Each row is followed by its class number.
[ 217 -848   22  384    8  191 -240 -331  -76  103 -377  164 -142    2
  347  -28  170  -68  136  374 -109   24  -97   -4 -167  -53  -55  161
 -575  132 -195 -160  186   92] | 5
[ 445   -3 -258 -179 -270  261   71 -100  199  291  333 -238  245  120
 -439 -334  300   58  -30 -239 -575 -260  -51  125  172  363 -223   87
  397  147  285   38  -39  156] | 5
[  62  -27  157   63   35  205 -295 -272  192  -97  303  366   96   65
 -301 -304  362 -350  521  188    7 -293   51   84   19  158 -326  147
  217   63  -20  114   67  102] | 0
[ 557  -54 -199  110 -110   14 -239   58  251  357  241 -308 -141   -9
 -332 -216 -190   96 -322 -341  104  -88  -51   80   69  129   69  176
   10   87  -17  -14   65  134] | 8
[ 170 -150   96  382   40 -143  -51 -149  157 -211  241  430  126   -7
 -217  -94  151  -65  206  253  -64 -136   41   51  -62  135 -478  -40
   66  236 -124  328  124  185] | 4
[ 319 -392  106   69  132  153   15 -432 -146   18  126 -172 -182  -52
 -395  101 -193 -203  -93  455 -119 -558 -206  395   96   93 -134  368
 -161   33  251 -465   53 -120] | 6
[  68 -139 -172  292    0  230 -194  181 -103   14 -318  301  -90 -321
  204  -61  477 -275 -150   64   94  157   13   90 -127  198 -119   54
 -335  130  -44 -168   97  -73] | 2
[ 320 -383 -899  -74  -66  214 -526   56   14 -368 -138   72 -701  560
 -381 -250  733 -189  192 -285  293  -78   95  569  481  164 -563  318
  317 -210 -403  -62  106  325] | 0
[  51 -761   73   71  340 -277   73 -129  225   69   58 -172 -264  228
   72  106 -217  261  153  413  227 -405  -59  299  162   28   26  172
 -189  100  197  -60   10 -175] | 5
[ 201 -333   65  302 -239  341 -126 -294 -209  286 -242 -287  216  -98
  234   69  -65 -262  281  522 -156 -420 -203  160 -110  283 -399  137
 -518 -186   78 -479  189 -124] | 7
[-257 -348  219   31  335 -367  260   13  190  -93  188  203  -15    7
  -79   95   -5   91   -1  283  128 -311   12   82   88   88 -277 -200
   -9  230  206  283  -21 -240] | 3
[ 509 -276  -70   72 -130  386   -2  -51 -196   99  150  363  -25   84
 -165  -28  131 -335 -274 -123  319 -166   16  290  135  130 -325  412
 -262  290  -73 -381  125   46] | 1
[ 346  -67  -85 -160 -166  344   69 -372 -114   41  227  209  130  388
 -334 -176  260 -452  176  -13 -120 -351  -12   60 -140   97 -361  248
  534  284 -118 -203  158   58] | 9
[-115  547 -387  -52 -330  352 -201    7 -102   93 -190  106  195    1
  280   23  -59 -405  149   21 -398  107  -94  -31 -305  181  215  -28
  302  113 -333   88  190  146] | 5
[ 148 -189   39  251   56  252    9  116 -239 -225   69  282 -212   61
  165  217  -42 -460  -26  237  206 -255  -26  499  -57  206 -521  -76
   93  262 -516 -297  325  -31] | 9
[ 415 -307  332  -73  262 -269 -116   17  222  332  277 -433 -202   20
  -93 -200   57  169 -407 -232  -35 -341  -91   -4  468  205  162  208
  175  157  637 -202 -258   21] | 2
[ 150 -160 -254  351  -34   99 -402    8  110  114 -174 -131 -119 -150
  307 -125  -93 -191   41   57   66   91  -58  280 -145   28  199  209
 -309   65 -417  -48  268  269] | 9
[-261  317  -72 -275   93   10  205  295 -242 -307 -506  112  345 -294
  239  428   82 -377  100 -109 -279  297 -232   11 -191 -153  380 -227
 -172  218  130  205  -85 -144] | 3
[ 130  245 -299 -362 -277  236  108 -174   65  253   61 -469   95  -64
 -123   43   70 -320  252   48 -522 -481  -77  350   22  268 -271  -20
  -28  -65   48  438  -31  -37] | 5
[ 397 -340  -69  164  -20  212  -89 -259  -66  128  -14 -141  -47  218
 -235   63   17 -254  139  131  -12 -635 -158  370  155  348 -445  344
  -17  117  114 -385  136  -73] | 4
[ 242 -185   93  119  -23  -36  -55 -161  341  369  -14 -268 -158 -237
 -380  -90 -113  166 -122  240 -373 -318 -233  160  255  156  111  -47
  -21  -37  232  -57  -51   35] | 8
[ 171 -138  197  406 -323  318 -324 -287 -112  493 -176 -269  250 -144
  110  -25 -358   10   60  401 -418 -601 -185  593  333  345 -158  315
 -508   17   12 -648  220  102] | 4
[ -95 -296  159  -59  225 -373  325 -161  225 -154  348  174 -104  184
   19   32 -136   93  245  465   81 -271  132  180  128   60 -195  -82
  206  122   95  182 -136  -40] | 0
[ 194   31 -279  243  -61    4 -397 -101    0  -39 -400   -3 -205 -128
  -25 -162   78 -112  119 -202  -86  143  -65  187   16 -102   76  255
  -62  -42 -209   50  -33  153] | 8
[ 143 -727   42  463   90 -514 -183 -108  277  150 -266   98 -298   49
  -31  120 -471  509   23  262  -74  161 -100  -66   32 -241  253 -151
 -337  166 -301   88  113   93] | 0
[  55 -408 -122  242  -80   43 -497  -70    3  144 -503    7 -388   39
  231   62 -120  121  -72   -6   28   80 -120  100  175   -5  294  105
 -394  -83 -136 -198   43  152] | 4
[ 292  349   83 -139 -252   16  274  466  425   87  437 -129  276 -353
 -489   42  106  258 -183 -315 -741   27  -98 -141  189  291  -52 -276
  281  -31  735  157 -108  -59] | 5
[ 258 -395   43   82   89  246 -119 -261 -189  222 -120 -141 -248  -38
   30  125  234 -243  -32  334  -74 -598 -202  336  179   92 -118  319
 -166  163   -4 -341  117  -96] | 8
[-124  -41  475  228  274 -165  219 -551  190  -34  450  133   85  -46
 -209  -74 -208   56  226  781 -366 -472   84   88    3  270 -213 -134
  388  137  265   61 -127   99] | 5
[ 121 -536  324  204  226  -70   86  -54   76  132    9  -56 -176   76
 -135  297 -480  139  -97  355  226 -546 -170  392  238  201 -313  143
 -237   78  342 -513  103 -432] | 3
[ 273   26  109   -3   82  -19  -89   22  234  172  224 -213 -242 -251
 -480  -89   -6  145 -326 -179 -123  -39  -39  139  109   46  265  -56
   75   44  221   -3  -85   85] | 4
[ 155 -572   17  404  165 -161 -337 -212  126  128 -298   61 -453 -174
  172   -1 -155  161  -68  136   57  165  -43   96 -123 -237  428  129
 -358  143 -263   -9   63  124] | 9
[ 313  -23  149   23   14   46  -67   17  281  323  105 -221   76 -160
 -144 -169  333  200   17  124 -255 -203  -61  433  299  254   -6   24
  114  153  242   47  -59  106] | 9
[  61  138 -243   93 -317  101 -364   28   68  305 -123  -89  139 -115
   38  -72 -123  -93    1  151 -335  -23  -83 -119  -12  169  311  -36
  -79    3    8 -130  143  178] | 2
[ 409 -155 -265   16 -184   -5 -428  389  474  339 -208 -329 -296 -102
 -486  -73  363  161 -211 -465 -121  172 -281   20  412 -236  264   42
 -513 -100 -249  419  278  386] | 5
[  71 -437  -74  229   40 -124 -140 -126   95  239 -350    3 -371   57
  203  175 -159  178  -91  161  143  -44  -35  107   83  -81  226  124
 -427   47 -124 -139   97   33] | 7
[ 460 -301  157  153  -67  230 -331  -92 -350  101 -270 -182  263   80
   76  142  277 -170  237   34  -25 -313 -170  343  131   94 -411  242
 -440  153   59 -242  141  -28] | 7
[ 510 -152 -130   78 -199  339 -144 -496 -274  145  213   -7  -82  161
  -15 -110  -14 -437   -9  284  -73 -440   90  177 -123  209 -396  436
   87  133  -21 -428  113   38] | 2
[  88 -631 -222  395  116 -225  -43 -346  -91  -20 -276  -15 -379  249
  -39  211 -479   67 -244  287    6 -337 -115  219  185  171  -51  223
 -201  115  -26 -425   28  127] | 4
[ 271  -40  390   73   91 -192 -114  256  273  262   47    7  -37  -37
 -276  -61   61  105 -263 -274  -78 -228  -96  181  278   65 -150   72
  151  292  300 -115  113 -170] | 8
[  68 -126   92   -8  137   38  -10 -131 -233 -245  218  249  -86  -21
 -253   -7  504 -164  116  342  131 -182   84  213   20  -13 -287 -127
  136  129  -48   89  -38   54] | 7
[ 283  -96 -118   38   52 -286   95   33  299  164  166 -329 -270  -90
 -381  -48  -12  270 -153  -63 -191 -117   15  -17  131  -28  -29  -13
  136  -50  165   78  -27  -26] | 2
[  91   75  191   68  136 -181  273 -186   44 -159  261  271  182   21
  -54  -44   42  -52  173  338 -134    5  107    8 -265   52 -286 -163
  355  274  -56  299   22  -12] | 6
[ 459 -430  109  113 -138  416  -27 -120  -75  200   60   33   34  173
 -198   27  150 -339 -121   72 -144 -436 -124  164  135  281 -498  184
  -95  185  154 -637  312  -48] | 3
[ 408 -278   -1  263 -207  207 -280  156 -165  176   30 -184 -152  -25
 -340  144  140  -41  -91 -223 -118 -334  -20   56  201  174 -147  177
 -139  -34  307 -688  162  -71] | 9
[ 153 -313  178   62  130 -286  260  -25   33   98  240  -16  -29  213
   52  291  -26  615   78  515  132 -243  157   84  220   30 -322    5
   44   31  296 -105    2 -183] | 1
[ 506   76   -1   88 -114   64 -371  161  136  153  117 -440  156 -141
 -404  -93  148  128  -38 -196 -288  -45  -91  -90  185  191  -80   21
  -43 -137  435 -144   18  132] | 2
[ 338 -814   22  -92  222 -276  178   15  141  113  -21 -336 -608  102
 -308   90  424  809  -37   89  200  -83  196  150  473 -363  -10   80
 -341 -225  310 -193 -169 -158] | 2
[  42 -356 -419  268   52 -334 -107  147  190  199 -359 -232 -397 -117
  190  282 -264  103 -343   76 -141  128  -26   50 -194   16  228   24
 -400  116  -64  -62  262  -60] | 0
[ 540 -192   -3  385  -81  -30 -680 -216  -52   50 -280 -298 -135    7
   62 -253  229   -1   41 -198  -72  262  -64 -343    1 -164 -181  307
 -287 -246  -77  -22   54  365] | 2
[ 177 -518  -36  360  147 -113 -287  -51  163  127 -489  217 -335 -114
   83   38  -71    8 -239  115   65  139 -171   71  171  -94  376  157
 -504  212 -163 -149   86  198] | 2
[ 496 -688 -121  502  -89  231 -397  -95  -72  209 -279  353 -164 -198
 -186 -120  167    9 -398    9  119  203  -54  163  -24   18 -156  222
 -679  254 -184 -285  241  138] | 1
[   6 -164    4   41  202 -261   11 -262   96 -170  207  281 -262   36
   52 -166 -149 -144  258  490  328  -48  221  228 -147 -106   52   -9
  176  136 -241  223 -102   40] | 2
[ 665 -525  218  190  249  -26  -91 -247  320  248  320 -115 -320 -101
 -467 -281  329  241 -310 -159   67 -174  -32   62  199  154   23  366
   82  165  545 -146 -227   52] | 9
[ -40 -410  114  -40  228  -87   86 -265  -35 -176  125  249 -315  258
 -234   76 -185  -60  215  443  307 -440  -88  326  304   30   39  146
  156   59   77 -134 -212  -68] | 5
[-109 -736 -619  442 -110  -44 -203 -445  230  302 -344  263 -726  214
  284   48 -295  132  268  714  -25 -544  -73  571  189  147   86  240
  -71   85 -648 -146  266   34] | 7
[ 336  -90  -13  210 -216   78 -289  -18  197  205  147 -103  -47 -123
 -369 -253  372   11   38  131 -494 -162  -93   -6  306  254    9  -31
  164  -47  252 -102    2  331] | 5
[-195   44  106  258  103  277   75  -94 -570 -444   46  309  327  179
  395  338  300  152  473  295  -95 -211  114    8 -175   19 -559  124
  229   95 -147 -349  195 -174] | 4
[ -43  -15 -342 -358 -165  254  -81  -25  -98  141  -90 -151   26  296
  215    7  133  -60 -138 -195 -110  -84  -39  -41 -138  124  -39  117
  151   33   67  -54  124  -99] | 4
[ 185  425 -550  458 -426   98 -387   29   96   42 -100  -17  112 -149
    6 -168  694 -161  218 -109 -609  314  -34 -685 -307  -56 -135  158
  117 -188 -309  359  378  487] | 5
[   1 -540  109  638  320 -226 -295 -116  116   91   14  -10  -58  -70
  308  -30 -110  468  214  777  526 -206   69  313   -8   -1  -56  330
 -497   12  -63 -212  212  -69] | 8
[-244  575  -10 -180  119 -367  257  224   52 -765  489  553 -384 -314
 -547  252  -94 -486   83   81   19  213  303 -350 -338 -150  -13 -598
  594 -107  124  522 -238  -73] | 2
[ 269   33  237 -187  230 -284  211  335  195    0  144  -54  -46  -32
 -283 -117  -96  282 -348 -591  351  449  178  114  -95 -229  144  -34
  -19  191  206  111 -104 -197] | 6
[  53 -442   40  121  163 -282   55  121  429  104  405 -228 -776 -153
 -529  104  -46  248 -380  -67  -53 -419   55  -99  370   80   16   28
  -86 -250  529 -109  -48 -115] | 5
[-176  186 -184 -184  -42  -87 -149   99  122  298 -349 -303   34  -38
 -107  249 -176 -169   67 -211 -282 -325 -282   41  217   79  382  -35
 -108   82  113  170   27  -68] | 3
[ 647   74   64   25 -157  343  -47 -267 -254  153   54 -126  151  -85
 -145  -93  263 -240  -39 -128 -117   29  196  108 -268   -3 -446  182
 -229  158  -56  -94   67   42] | 2
[ 572 -270   25  642  475 -518   43 -242  382  114 -205 -488 -236  -86
 -134  261 -548  441  -88  152 -321 -117 -141   15   23  269   24  154
  135  158  372 -175  -92   25] | 2
[-127  403 -296   29 -208 -178  229  378  492  102 -133  456 -344 -694
 -477 -378  532 -392 -431 -505 -744  408 -276 -170  147 -226  654 -293
  507  247 -272  406  -25  294] | 3
[ -16 -128   70  108  263 -106  -46  -36  -54 -203   70   62   29   81
  -62   90  -35   73  170  288  170 -110   12  319  -76   -8  -93  -17
  173  190  -94   -8   74  -43] | 9
[-124   92 -177  -16 -215  102  -73 -135  -59   43  -56  122  258   82
  158  -50 -180 -424   42  -70 -386 -157 -122 -193 -242  197    8   19
  212  159   48 -100  133   32] | 7
